In the rows, 128 means zero.
Each row is followed by its class number. Each block has new classes, again numbered from 0 up, in any order.
[111,132,122,91,148,144,70,168,165,112,171,151,108,57,119,116,107,157,178,163,98,110,93,102,131,108,137,146,111,91,106,121,144,157,131,138,102] -> 6
[95,142,101,94,159,129,65,162,162,132,178,119,107,70,132,111,111,122,167,146,108,94,141,105,115,95,132,137,120,107,86,107,149,138,95,127,112] -> 4
[129,151,160,106,91,112,122,102,111,142,113,116,92,154,109,139,143,106,87,167,160,165,115,140,109,132,116,110,124,168,137,79,58,86,152,109,81] -> 4
[136,103,64,126,139,128,141,168,110,106,133,87,146,102,141,88,128,141,146,68,117,83,191,156,117,139,91,127,173,148,56,119,150,92,51,91,118] -> 1
[114,147,52,73,191,135,53,162,158,98,192,161,147,80,138,96,114,105,158,110,83,93,140,107,126,107,115,144,113,123,54,136,160,131,67,125,125] -> 7
[139,110,87,120,108,129,114,151,98,118,165,89,122,103,139,114,111,138,99,121,145,118,142,149,143,140,103,144,126,146,112,123,169,136,62,119,86] -> 5
[110,119,136,125,144,133,87,143,165,122,160,125,84,81,109,109,94,147,181,150,108,114,103,126,130,86,147,147,104,91,130,119,171,155,136,149,112] -> 6
[128,121,56,76,157,96,120,95,132,70,147,99,176,128,152,133,131,97,123,104,119,107,170,100,110,143,162,106,117,165,107,128,70,102,82,115,113] -> 0
[134,119,84,59,118,131,96,103,132,131,141,72,134,135,127,147,134,95,109,140,142,103,157,140,117,133,127,138,106,131,136,112,104,125,86,89,99] -> 4
[141,138,151,110,133,147,98,147,178,128,141,120,101,79,104,106,96,163,179,146,121,110,74,122,119,82,144,149,113,84,119,132,172,177,175,130,107] -> 6
[105,144,67,79,163,142,94,118,145,98,175,108,125,93,146,122,117,127,103,146,129,109,160,133,113,116,131,163,119,161,91,110,96,126,72,134,94] -> 3
[89,150,151,84,131,135,75,157,147,123,135,115,56,83,83,97,124,163,168,151,116,109,105,92,116,104,140,157,126,111,107,117,172,152,120,116,84] -> 7
[94,127,82,52,176,144,53,163,183,95,216,145,89,64,137,111,129,124,188,119,87,80,148,88,127,123,145,142,101,114,74,115,163,143,50,124,125] -> 5
[151,99,103,143,105,143,122,147,105,121,167,110,135,99,142,116,91,125,116,136,98,129,123,146,142,132,124,120,112,128,142,141,119,157,120,133,115] -> 6
[127,118,46,122,130,128,132,167,127,109,145,127,161,79,160,97,129,143,139,77,111,87,205,138,142,126,93,117,182,135,43,103,172,65,14,99,132] -> 1
[121,145,84,101,135,91,112,107,128,100,162,121,136,114,143,123,159,111,97,121,119,153,158,122,112,148,99,100,114,168,101,93,50,73,81,135,89] -> 0
[149,111,146,136,121,148,140,102,91,121,111,130,161,141,114,87,86,100,143,110,145,162,87,176,116,103,161,144,136,141,139,128,136,108,183,95,127] -> 6
[144,114,126,139,124,145,117,99,113,131,113,140,149,123,116,94,78,118,144,131,124,156,118,187,116,88,154,146,143,118,137,129,132,102,157,101,132] -> 6
[97,140,154,87,136,142,63,160,161,131,173,130,74,61,92,116,127,162,177,156,118,90,99,116,114,122,143,164,115,98,87,96,190,168,114,111,98] -> 5
[118,135,120,54,141,151,73,155,187,114,173,121,78,55,105,117,87,182,173,135,118,109,111,107,131,98,163,137,122,111,69,112,175,167,94,133,122] -> 3
[140,116,34,112,149,141,102,157,110,90,199,109,141,97,185,117,104,120,113,57,101,103,175,146,153,141,94,135,126,151,99,148,145,137,28,126,126] -> 2
[140,101,96,138,129,93,142,152,91,112,128,92,153,93,135,90,134,142,150,63,113,126,179,180,134,143,98,123,157,151,84,108,166,90,74,104,127] -> 0
[106,133,82,74,125,131,98,100,148,91,156,87,132,112,135,150,126,127,100,118,130,79,135,131,111,125,152,135,133,137,101,114,76,122,77,111,74] -> 2
[98,140,144,88,142,152,85,129,176,120,167,123,69,61,101,120,105,165,169,127,117,106,122,126,116,95,161,147,125,104,91,93,168,157,111,125,113] -> 3
[113,143,109,131,130,113,99,109,111,116,136,142,105,142,126,139,125,125,89,136,109,131,140,130,123,146,116,103,128,162,119,99,40,94,118,128,87] -> 2
[103,164,102,86,157,153,70,176,167,124,171,128,78,86,126,98,138,141,170,137,111,86,121,98,120,120,114,156,121,122,97,122,173,156,95,138,111] -> 4
[146,77,106,107,147,136,110,105,101,111,143,132,172,130,134,102,89,85,158,116,123,167,143,151,124,105,146,133,120,137,138,122,132,70,108,91,145] -> 6
[73,137,122,77,183,134,68,166,158,97,172,146,86,73,124,103,125,132,188,125,123,116,150,89,127,114,123,147,124,108,75,133,175,157,100,140,121] -> 7
[149,104,90,118,124,135,118,147,128,120,175,84,120,105,143,114,112,125,117,110,141,125,123,184,128,122,102,159,108,138,110,152,164,162,85,138,109] -> 5
[140,111,124,148,96,109,143,129,113,126,101,75,123,96,97,102,138,185,137,105,144,132,164,172,125,145,91,120,156,124,111,116,171,120,110,117,87] -> 0
[123,133,105,70,103,145,124,111,139,107,142,88,127,102,118,159,115,134,107,151,147,91,129,100,122,129,154,129,130,132,103,98,120,120,105,100,84] -> 1
[145,140,162,71,110,158,91,150,176,125,138,93,94,85,78,108,115,180,174,148,136,95,36,137,107,109,148,158,123,101,99,121,179,189,164,127,89] -> 6
[156,97,82,119,118,134,124,156,100,127,172,65,139,89,143,105,83,144,96,103,139,131,135,146,147,121,107,134,121,156,98,120,173,140,59,127,108] -> 3
[139,98,97,109,146,136,136,122,103,102,151,127,135,92,151,90,87,103,146,102,87,162,179,121,134,118,154,116,118,144,145,141,97,74,125,82,138] -> 0
[141,79,143,125,98,149,132,125,120,133,120,89,97,84,92,100,89,178,153,90,140,139,169,196,133,109,129,129,166,115,98,96,204,104,82,81,125] -> 3
[111,127,71,68,147,128,111,112,142,86,155,103,131,107,143,130,113,132,103,139,150,121,171,146,119,122,144,146,131,175,79,110,90,108,63,132,101] -> 3
[140,94,124,123,112,125,114,150,84,137,110,104,153,113,99,98,121,142,146,103,127,125,167,174,129,137,100,126,177,136,73,107,208,104,76,86,132] -> 7
[118,101,88,157,134,115,123,160,103,120,134,87,138,103,131,75,110,151,147,62,125,97,182,193,135,132,95,131,165,146,59,119,180,110,62,111,124] -> 2
[119,153,98,108,144,88,87,121,114,140,130,188,144,140,153,143,166,80,90,140,98,170,159,133,127,129,79,121,128,142,116,105,35,78,88,124,128] -> 7
[172,98,103,124,100,129,132,168,102,117,144,91,141,110,140,109,87,144,116,135,129,137,103,133,151,127,118,127,122,144,130,148,144,151,113,133,109] -> 6
[104,146,85,73,176,133,70,181,176,107,188,147,114,73,146,103,142,135,176,126,100,87,122,99,122,123,125,160,109,127,70,131,153,161,80,139,120] -> 5
[100,138,156,84,131,134,90,166,163,138,146,112,72,73,98,126,149,167,168,156,133,101,83,114,127,113,121,179,112,99,117,105,178,163,130,129,72] -> 5
[101,133,81,64,187,140,49,178,157,104,203,165,107,55,140,107,113,128,178,132,87,94,138,122,129,114,128,167,113,114,69,119,153,134,75,117,119] -> 5
[116,94,76,108,130,119,100,151,90,106,177,94,129,106,146,111,121,99,125,76,123,124,180,151,150,128,101,139,134,133,100,133,187,128,21,119,132] -> 7
[157,83,129,79,79,126,122,138,87,130,139,60,120,95,121,138,88,131,106,104,148,155,137,153,151,112,114,123,131,116,132,130,164,140,96,84,91] -> 7
[117,124,51,44,149,134,89,109,137,86,173,136,166,107,147,146,130,102,115,138,132,108,164,134,123,142,135,138,115,150,89,115,86,111,74,108,86] -> 5
[128,145,127,67,140,143,77,147,168,139,150,114,91,84,100,117,122,152,176,135,111,95,97,125,115,101,141,161,107,104,107,118,166,171,138,112,98] -> 5
[154,102,121,124,112,144,131,139,126,132,124,103,129,81,106,119,97,186,132,108,141,125,164,189,142,125,98,122,165,123,76,100,191,125,104,111,109] -> 3
[133,119,74,96,107,157,113,162,121,118,186,71,121,91,151,111,134,120,118,104,130,105,132,149,133,134,96,147,129,148,110,128,179,139,42,134,98] -> 4
[110,131,80,57,121,121,95,120,135,95,152,99,122,117,137,143,122,111,111,150,142,101,141,120,117,140,144,128,112,154,113,110,86,118,78,101,78] -> 4
[121,119,103,144,159,139,100,108,107,131,127,132,129,142,133,87,94,106,144,96,105,133,148,153,113,106,146,155,134,139,137,133,129,89,105,87,153] -> 2
[106,143,145,72,147,132,64,154,166,126,148,130,106,66,112,121,108,148,155,143,118,100,81,81,111,95,145,145,134,83,88,116,164,154,114,95,102] -> 7
[164,87,106,124,94,130,121,138,100,121,150,65,148,107,118,113,76,148,115,120,158,132,116,179,141,135,110,109,126,127,105,132,165,169,117,130,98] -> 6
[130,87,93,126,124,126,133,148,101,110,115,90,144,105,125,91,116,160,157,49,132,109,192,199,140,142,93,125,172,138,75,121,171,99,72,84,116] -> 2
[109,139,82,137,149,109,98,129,128,104,180,188,121,111,161,106,126,97,119,152,98,174,163,154,135,126,96,119,97,163,109,109,52,83,99,162,120] -> 6
[129,153,122,99,114,119,106,136,118,132,172,148,124,103,145,144,156,114,78,177,134,160,150,141,122,148,83,134,109,159,101,96,45,119,129,126,83] -> 5
[136,133,179,128,93,115,125,97,122,147,93,117,89,141,93,157,106,148,107,151,121,148,104,146,117,119,147,103,128,131,149,105,46,127,202,107,89] -> 2
[168,93,104,122,104,145,139,145,98,134,165,60,141,106,129,121,90,135,102,106,142,135,126,154,151,116,124,140,119,154,116,125,192,154,83,132,124] -> 3
[135,88,132,123,137,147,110,100,100,126,108,111,121,144,106,103,74,126,156,102,126,159,136,158,110,116,156,134,129,128,152,153,109,113,149,77,132] -> 2
[143,95,88,122,135,134,119,136,125,130,174,101,143,103,161,116,91,104,119,115,126,120,159,138,144,119,130,124,110,127,115,137,156,144,93,114,136] -> 5
[138,100,68,100,155,123,130,100,80,100,134,116,191,136,138,86,117,82,149,82,101,154,174,139,117,145,152,119,120,181,126,128,111,68,98,89,146] -> 0
[132,108,101,114,124,117,116,150,104,117,132,108,142,104,129,97,129,128,134,81,132,122,187,147,137,122,88,117,170,129,73,111,187,93,54,93,119] -> 7
[137,97,32,119,143,136,108,155,102,81,201,123,166,93,182,108,101,107,106,101,111,117,157,164,154,151,95,128,123,154,95,137,133,123,38,147,116] -> 6
[143,110,26,47,151,137,92,122,129,83,170,109,189,120,159,124,119,102,116,140,108,108,155,117,122,153,124,122,102,162,110,136,55,122,78,119,94] -> 6
[146,92,104,118,136,124,111,147,119,127,146,125,143,99,132,113,122,130,138,95,127,109,167,183,134,137,95,128,153,121,75,101,171,96,74,84,123] -> 5
[162,87,130,144,99,138,134,137,104,113,143,69,116,110,126,120,88,158,121,130,144,126,126,141,131,141,113,115,128,129,140,126,167,158,120,119,96] -> 6

Next block: new classes, numbered from 0 again.
[133,174,82,145,78,140,81,109,114,117,148,123,86,156,140,128,134,122,111,175,155,156,131,73,109,120,135,176,100,107,103,115,85,144,123,107,152] -> 3
[97,119,79,134,110,129,81,166,83,119,153,150,114,176,159,149,81,141,124,136,109,155,85,34,128,92,116,132,145,98,118,73,110,112,130,110,148] -> 7
[112,121,146,122,131,83,65,151,115,122,178,154,142,141,148,134,157,147,160,137,173,146,179,112,156,157,110,128,128,138,124,58,123,128,97,139,145] -> 7
[110,166,158,141,146,115,103,129,100,101,121,152,196,115,133,154,156,108,113,226,184,133,138,169,118,107,131,171,111,81,112,116,109,162,145,127,160] -> 3
[143,131,71,114,75,76,68,159,188,104,148,109,104,117,118,169,115,104,133,101,152,153,126,61,73,158,113,161,157,165,109,14,142,136,112,133,117] -> 4
[116,117,153,133,108,120,86,124,83,117,152,134,141,115,142,139,165,153,157,122,177,131,168,118,150,191,143,124,129,174,138,67,154,135,131,147,117] -> 7
[134,123,125,121,110,125,91,124,106,130,127,141,154,110,144,146,170,156,172,125,137,138,156,99,140,183,149,120,118,180,131,89,137,129,102,128,125] -> 8
[155,171,69,98,145,72,108,106,135,94,122,131,180,73,158,144,103,118,70,101,140,121,135,170,75,131,150,127,147,130,98,78,118,172,157,104,155] -> 3
[123,185,163,128,136,121,92,148,104,92,143,161,183,114,111,111,131,118,124,174,197,116,150,154,131,115,123,200,134,113,138,172,95,134,167,141,165] -> 5
[118,138,88,168,85,121,102,134,59,116,112,124,175,145,179,144,153,147,176,152,141,127,96,99,137,105,140,144,135,71,128,43,102,108,124,125,123] -> 8
[125,169,112,133,126,123,111,107,89,106,124,163,200,83,167,172,155,113,142,187,173,127,141,144,114,97,99,158,142,103,101,134,104,156,123,141,161] -> 0
[123,133,119,154,74,125,101,110,108,137,153,122,112,134,147,109,155,138,135,112,123,135,123,87,132,131,124,140,96,92,161,173,87,126,114,129,135] -> 8
[105,132,108,169,68,127,106,131,70,120,93,126,188,132,124,162,142,111,173,195,149,121,104,152,160,75,162,168,147,68,103,104,142,90,106,103,118] -> 6
[114,129,141,142,100,112,87,108,126,118,168,155,131,123,132,139,155,137,132,132,195,121,156,142,145,157,140,139,146,159,105,58,162,135,125,140,121] -> 2
[91,100,141,157,96,175,114,102,153,124,173,125,136,162,98,120,140,115,100,178,156,120,131,101,125,124,121,173,128,116,124,112,135,125,109,127,132] -> 2
[101,115,170,113,94,135,69,138,61,124,184,89,146,173,118,175,98,141,223,112,95,156,118,61,137,123,115,137,125,86,124,136,94,81,140,89,67] -> 6
[131,93,90,122,95,125,108,122,108,90,90,128,160,131,117,138,134,115,79,161,148,116,116,75,73,171,182,142,154,134,164,100,127,122,133,102,162] -> 6
[118,120,76,134,109,102,107,205,116,121,107,99,177,141,113,143,93,164,225,149,123,163,111,115,141,106,106,164,153,60,144,41,151,103,111,141,100] -> 1
[110,146,156,119,150,118,82,104,74,92,145,181,154,101,127,125,138,122,149,202,153,159,178,123,137,127,88,164,120,116,155,166,104,167,124,153,144] -> 3
[121,118,109,129,84,150,118,74,100,122,146,110,140,124,171,144,137,157,136,91,163,109,122,104,98,150,134,149,131,144,137,185,125,115,119,108,110] -> 6
[97,140,123,140,138,125,102,115,73,95,120,173,188,102,133,139,148,102,127,193,165,126,144,121,128,98,123,198,130,110,124,157,104,133,159,147,149] -> 8
[155,132,114,136,99,138,95,166,147,113,146,90,169,172,111,155,136,115,166,200,92,159,122,96,111,134,122,128,141,51,146,70,94,140,81,113,120] -> 4
[147,156,81,152,73,143,103,119,88,138,58,93,150,140,126,195,143,74,123,146,103,162,111,135,132,116,142,141,88,69,107,123,106,134,135,91,141] -> 3
[128,136,152,139,114,144,94,127,123,126,202,150,152,141,153,167,164,121,175,132,154,137,172,123,132,147,127,119,132,159,109,77,138,155,92,131,115] -> 4
[160,175,76,154,83,99,103,108,68,112,127,87,164,108,120,133,120,139,123,136,96,122,99,116,170,84,105,131,151,66,127,63,124,95,122,142,153] -> 0
[115,176,122,140,135,120,104,123,81,107,105,186,209,74,134,160,155,122,102,182,150,125,145,152,122,123,133,164,118,131,162,189,105,161,136,149,164] -> 8
[135,151,140,123,122,168,97,71,94,111,197,127,123,121,158,139,151,136,122,184,145,150,171,113,119,130,105,152,130,129,90,154,98,167,127,112,140] -> 3
[143,137,108,162,76,131,123,134,49,122,135,118,154,176,154,215,162,114,126,215,164,143,114,146,141,106,112,124,161,54,60,102,131,114,114,103,119] -> 7
[93,110,103,129,81,160,101,186,104,124,110,101,169,85,138,188,91,132,162,113,106,154,94,73,109,130,140,145,169,126,116,86,156,126,173,99,117] -> 6
[130,133,145,139,138,149,136,140,99,106,97,168,191,98,111,108,138,83,116,200,174,119,133,171,122,97,132,178,139,98,128,180,119,152,139,134,188] -> 5
[107,103,140,127,125,133,82,101,111,119,144,168,145,120,146,140,152,126,162,124,164,139,161,128,137,156,144,125,136,164,118,49,141,144,115,134,131] -> 2
[117,132,140,120,129,121,69,137,119,133,155,148,145,135,140,127,136,122,204,136,171,131,168,105,147,154,141,146,130,151,106,59,125,149,148,135,127] -> 0
[133,132,100,159,70,170,137,111,101,122,156,118,121,142,154,136,146,143,141,167,119,131,115,100,106,99,135,138,126,80,140,134,117,149,92,110,122] -> 1
[126,100,123,86,125,67,117,117,162,77,117,130,158,126,104,141,124,131,101,168,150,133,113,85,36,170,139,119,134,158,123,15,128,128,76,105,125] -> 3
[112,159,132,128,170,107,82,118,91,120,96,173,199,89,147,142,143,119,119,162,149,121,127,159,150,94,134,177,110,111,137,173,107,143,157,144,177] -> 8
[102,115,132,136,127,128,121,125,85,116,140,155,152,103,150,155,163,115,151,119,154,132,154,98,109,146,129,136,136,182,114,52,131,139,143,147,126] -> 8
[112,104,108,169,73,188,120,92,135,114,159,128,138,137,127,107,155,160,92,211,185,116,115,89,130,139,125,180,142,114,124,125,159,132,86,132,152] -> 2
[130,129,158,144,106,124,102,103,103,120,160,124,138,117,112,133,203,125,135,138,174,116,198,110,150,174,141,144,115,179,140,80,148,119,94,142,147] -> 6
[107,160,149,126,170,110,128,115,96,95,113,160,185,107,111,154,141,83,104,194,146,142,159,178,115,96,107,156,120,97,117,132,105,152,151,143,148] -> 3
[118,74,117,100,128,119,100,136,136,88,156,111,173,123,129,110,115,128,124,154,131,154,156,110,103,164,144,123,177,117,101,35,128,131,155,97,145] -> 3
[119,158,130,117,158,130,92,91,93,93,131,163,159,99,107,135,121,112,121,181,158,141,156,160,137,114,126,178,143,112,111,161,117,148,164,149,135] -> 2
[78,133,148,141,142,174,104,93,85,100,135,169,160,99,114,138,133,105,108,174,134,150,140,119,133,91,103,178,123,116,144,160,104,137,149,157,161] -> 2
[116,120,115,150,97,113,82,175,48,116,62,99,149,165,113,183,139,104,207,173,155,159,107,77,153,139,120,166,108,68,125,36,137,102,139,139,93] -> 7
[134,121,126,135,45,96,126,133,100,75,105,150,88,107,171,136,154,128,147,123,199,119,104,101,100,151,127,119,203,143,110,47,150,108,155,130,93] -> 5
[157,131,125,113,75,88,99,107,93,97,118,98,150,54,78,114,138,158,130,152,134,164,133,126,95,182,141,115,153,146,162,79,107,118,118,163,176] -> 0
[77,81,134,149,88,153,123,102,113,132,66,106,188,133,126,176,145,132,182,150,117,121,113,164,139,125,110,141,148,147,153,66,157,91,75,140,62] -> 7
[107,170,132,161,116,117,101,147,113,84,166,152,209,113,128,150,161,97,121,169,165,121,156,138,143,103,116,172,133,89,143,98,124,133,130,154,143] -> 4
[126,161,106,118,78,86,73,134,103,75,121,140,135,110,150,172,139,159,80,140,141,126,107,70,104,152,161,119,177,145,148,64,120,100,149,107,146] -> 6
[114,138,127,143,134,130,104,129,42,106,155,166,195,112,126,170,143,118,105,202,175,151,169,168,134,118,106,158,152,114,119,157,114,143,135,151,176] -> 7
[119,148,126,141,157,102,100,126,64,110,104,179,224,106,132,140,154,127,140,204,176,121,139,165,139,113,138,172,121,106,139,143,115,141,125,151,167] -> 8
[120,155,130,137,111,124,89,178,105,110,79,176,212,117,128,168,129,85,129,168,180,123,123,150,124,112,121,183,136,101,142,156,114,144,149,119,168] -> 5
[150,137,72,137,91,58,105,119,105,86,145,121,102,128,89,87,119,118,67,171,138,125,99,72,109,101,154,143,130,103,109,32,126,107,75,126,169] -> 7
[125,101,115,155,96,127,131,125,88,121,147,99,119,158,102,117,135,116,123,169,164,133,126,95,116,136,106,164,115,87,133,119,131,124,105,147,128] -> 7
[105,86,131,103,94,95,100,95,129,82,141,153,96,129,129,137,142,147,142,136,132,167,122,68,122,139,91,111,157,121,116,90,124,77,86,130,111] -> 2
[118,169,122,140,138,146,122,129,91,92,108,178,180,113,162,125,144,109,147,181,190,116,146,148,124,87,88,195,153,106,133,159,98,144,135,151,151] -> 5
[146,130,96,117,105,60,86,85,109,96,121,152,140,98,112,133,130,121,113,156,193,135,172,163,115,163,97,165,153,147,137,137,148,145,112,152,126] -> 3
[116,127,119,125,101,118,84,170,200,111,114,112,116,143,118,187,149,76,92,128,97,152,98,28,107,119,97,148,104,112,136,62,124,118,107,117,154] -> 4
[103,140,88,156,89,194,134,131,121,126,106,113,171,120,135,165,138,100,116,171,101,133,117,92,133,93,118,151,150,113,107,87,123,125,145,123,154] -> 0
[116,139,126,136,110,142,92,114,98,125,152,154,152,126,160,140,160,138,178,136,178,125,178,128,151,160,145,128,157,176,108,51,134,139,149,144,132] -> 0
[143,135,115,149,113,119,89,131,133,127,152,128,175,152,168,167,175,108,161,104,160,116,150,108,123,155,126,131,103,133,144,37,134,153,80,133,131] -> 4
[127,115,125,136,111,141,113,104,97,132,167,133,117,136,166,126,157,145,172,118,169,113,158,100,130,152,156,127,139,167,107,78,151,136,108,118,117] -> 6
[122,121,126,141,93,139,97,175,106,125,48,66,139,92,102,175,134,132,142,183,57,175,50,55,141,105,103,150,131,67,143,71,128,101,148,134,144] -> 8
[112,95,107,163,44,177,94,116,140,138,135,111,138,131,132,142,145,90,102,153,144,116,120,72,127,134,131,163,135,112,132,130,134,145,140,108,160] -> 0
[128,147,87,150,56,145,90,156,67,130,86,102,143,124,174,186,136,149,209,139,130,169,80,42,124,131,96,137,118,74,134,69,103,120,125,133,132] -> 0
[157,154,86,100,112,63,97,122,129,82,124,129,165,147,110,168,147,114,81,133,154,113,140,61,103,167,118,126,134,141,118,47,120,95,117,122,154] -> 0
[75,148,127,176,42,115,93,204,136,121,92,105,156,137,135,173,159,107,123,138,146,140,88,74,129,110,136,165,106,38,164,105,102,92,154,105,147] -> 6
[164,185,116,119,123,108,129,106,102,112,143,143,144,135,119,154,151,163,109,202,141,129,115,117,124,124,141,100,138,138,83,82,122,111,83,128,167] -> 0
